1.033 3.273 -2.790 -0.555 -0.423 -1.734 0.509 3.647
-0.258 1.600 4.600 -0.423 0.351 -5.721 -4.150 -2.695
7.522 -1.089 4.958 -2.793 3.732 -8.481 -4.712 -5.584
-3.840 -1.868 -0.280 1.626 -1.196 0.636 -0.679 -2.151
->
3.647 -2.695 -5.584 -2.151
0.509 -4.150 -4.712 -0.679
-1.734 -5.721 -8.481 0.636
-0.423 0.351 3.732 -1.196
-0.555 -0.423 -2.793 1.626
-2.790 4.600 4.958 -0.280
3.273 1.600 -1.089 -1.868
1.033 -0.258 7.522 -3.840

2.283 -1.535 -3.163
0.467 6.437 1.899
-0.949 -2.049 -2.349
4.568 -5.506 0.068
->
-3.163 1.899 -2.349 0.068
-1.535 6.437 -2.049 -5.506
2.283 0.467 -0.949 4.568

-2.304 -5.008 2.379 -5.293
-0.278 7.309 2.634 0.997
1.958 -8.482 2.100 1.013
-0.903 4.625 -6.354 8.567
-3.353 -7.207 3.094 -8.019
-2.585 -0.206 -2.454 -0.221
1.157 -4.831 0.670 2.704
-6.258 7.689 3.406 -8.372
-2.731 -8.087 2.398 -6.244
0.520 7.697 -1.659 7.123
->
-5.293 0.997 1.013 8.567 -8.019 -0.221 2.704 -8.372 -6.244 7.123
2.379 2.634 2.100 -6.354 3.094 -2.454 0.670 3.406 2.398 -1.659
-5.008 7.309 -8.482 4.625 -7.207 -0.206 -4.831 7.689 -8.087 7.697
-2.304 -0.278 1.958 -0.903 -3.353 -2.585 1.157 -6.258 -2.731 0.520

1.029 -0.580 5.299
0.687 5.480 1.510
-3.312 2.024 -7.078
-2.716 -1.700 0.976
-2.884 3.317 -5.121
->
5.299 1.510 -7.078 0.976 -5.121
-0.580 5.480 2.024 -1.700 3.317
1.029 0.687 -3.312 -2.716 -2.884

-0.110 -0.291 -5.112 -5.193 -1.155 4.642 -5.934
0.370 -0.227 2.192 -4.742 -2.216 5.088 -5.629
-0.114 -0.277 -5.483 -3.642 -0.797 2.653 -4.013
0.056 -0.292 -2.078 -7.620 -2.101 8.091 -9.023
0.106 -0.186 -3.499 3.486 0.270 -5.972 4.687
-0.115 -0.287 -5.286 -4.671 -1.027 3.966 -5.286
-0.096 -0.261 -5.517 -2.033 -0.480 0.639 -2.032
0.024 -0.210 -4.452 1.914 0.116 -4.141 2.786
0.056 -0.292 -2.078 -7.619 -2.101 8.090 -9.022
->
-5.934 -5.629 -4.013 -9.023 4.687 -5.286 -2.032 2.786 -9.022
4.642 5.088 2.653 8.091 -5.972 3.966 0.639 -4.141 8.090
-1.155 -2.216 -0.797 -2.101 0.270 -1.027 -0.480 0.116 -2.101
-5.193 -4.742 -3.642 -7.620 3.486 -4.671 -2.033 1.914 -7.619
-5.112 2.192 -5.483 -2.078 -3.499 -5.286 -5.517 -4.452 -2.078
-0.291 -0.227 -0.277 -0.292 -0.186 -0.287 -0.261 -0.210 -0.292
-0.110 0.370 -0.114 0.056 0.106 -0.115 -0.096 0.024 0.056

-0.939 6.156 0.884 -1.480 -4.201 1.274 -0.941 0.271 1.940 2.088 -0.627 4.147 1.083 -3.095 -2.379 2.421
-1.811 2.195 -1.389 -6.002 5.055 -3.764 0.979 0.103 0.514 -2.422 1.072 -3.802 -0.344 1.144 8.280 -6.014
4.241 1.272 -0.708 -4.128 -3.638 2.773 -0.164 -0.739 -0.283 2.812 0.420 3.487 -0.832 -0.472 1.268 5.238
0.222 -2.535 -0.592 3.199 0.181 2.634 0.976 0.781 0.384 1.175 0.683 2.578 -0.166 -0.527 -5.595 2.217
2.222 0.254 0.459 -2.903 -2.415 0.206 -2.874 -0.903 -0.624 2.379 -0.643 -2.269 0.824 1.742 5.414 1.598
-3.447 4.097 0.350 6.033 -3.985 -1.004 -1.848 0.539 -1.189 -0.482 0.806 -1.073 -0.992 0.525 -0.169 0.128
->
2.421 -6.014 5.238 2.217 1.598 0.128
-2.379 8.280 1.268 -5.595 5.414 -0.169
-3.095 1.144 -0.472 -0.527 1.742 0.525
1.083 -0.344 -0.832 -0.166 0.824 -0.992
4.147 -3.802 3.487 2.578 -2.269 -1.073
-0.627 1.072 0.420 0.683 -0.643 0.806
2.088 -2.422 2.812 1.175 2.379 -0.482
1.940 0.514 -0.283 0.384 -0.624 -1.189
0.271 0.103 -0.739 0.781 -0.903 0.539
-0.941 0.979 -0.164 0.976 -2.874 -1.848
1.274 -3.764 2.773 2.634 0.206 -1.004
-4.201 5.055 -3.638 0.181 -2.415 -3.985
-1.480 -6.002 -4.128 3.199 -2.903 6.033
0.884 -1.389 -0.708 -0.592 0.459 0.350
6.156 2.195 1.272 -2.535 0.254 4.097
-0.939 -1.811 4.241 0.222 2.222 -3.447
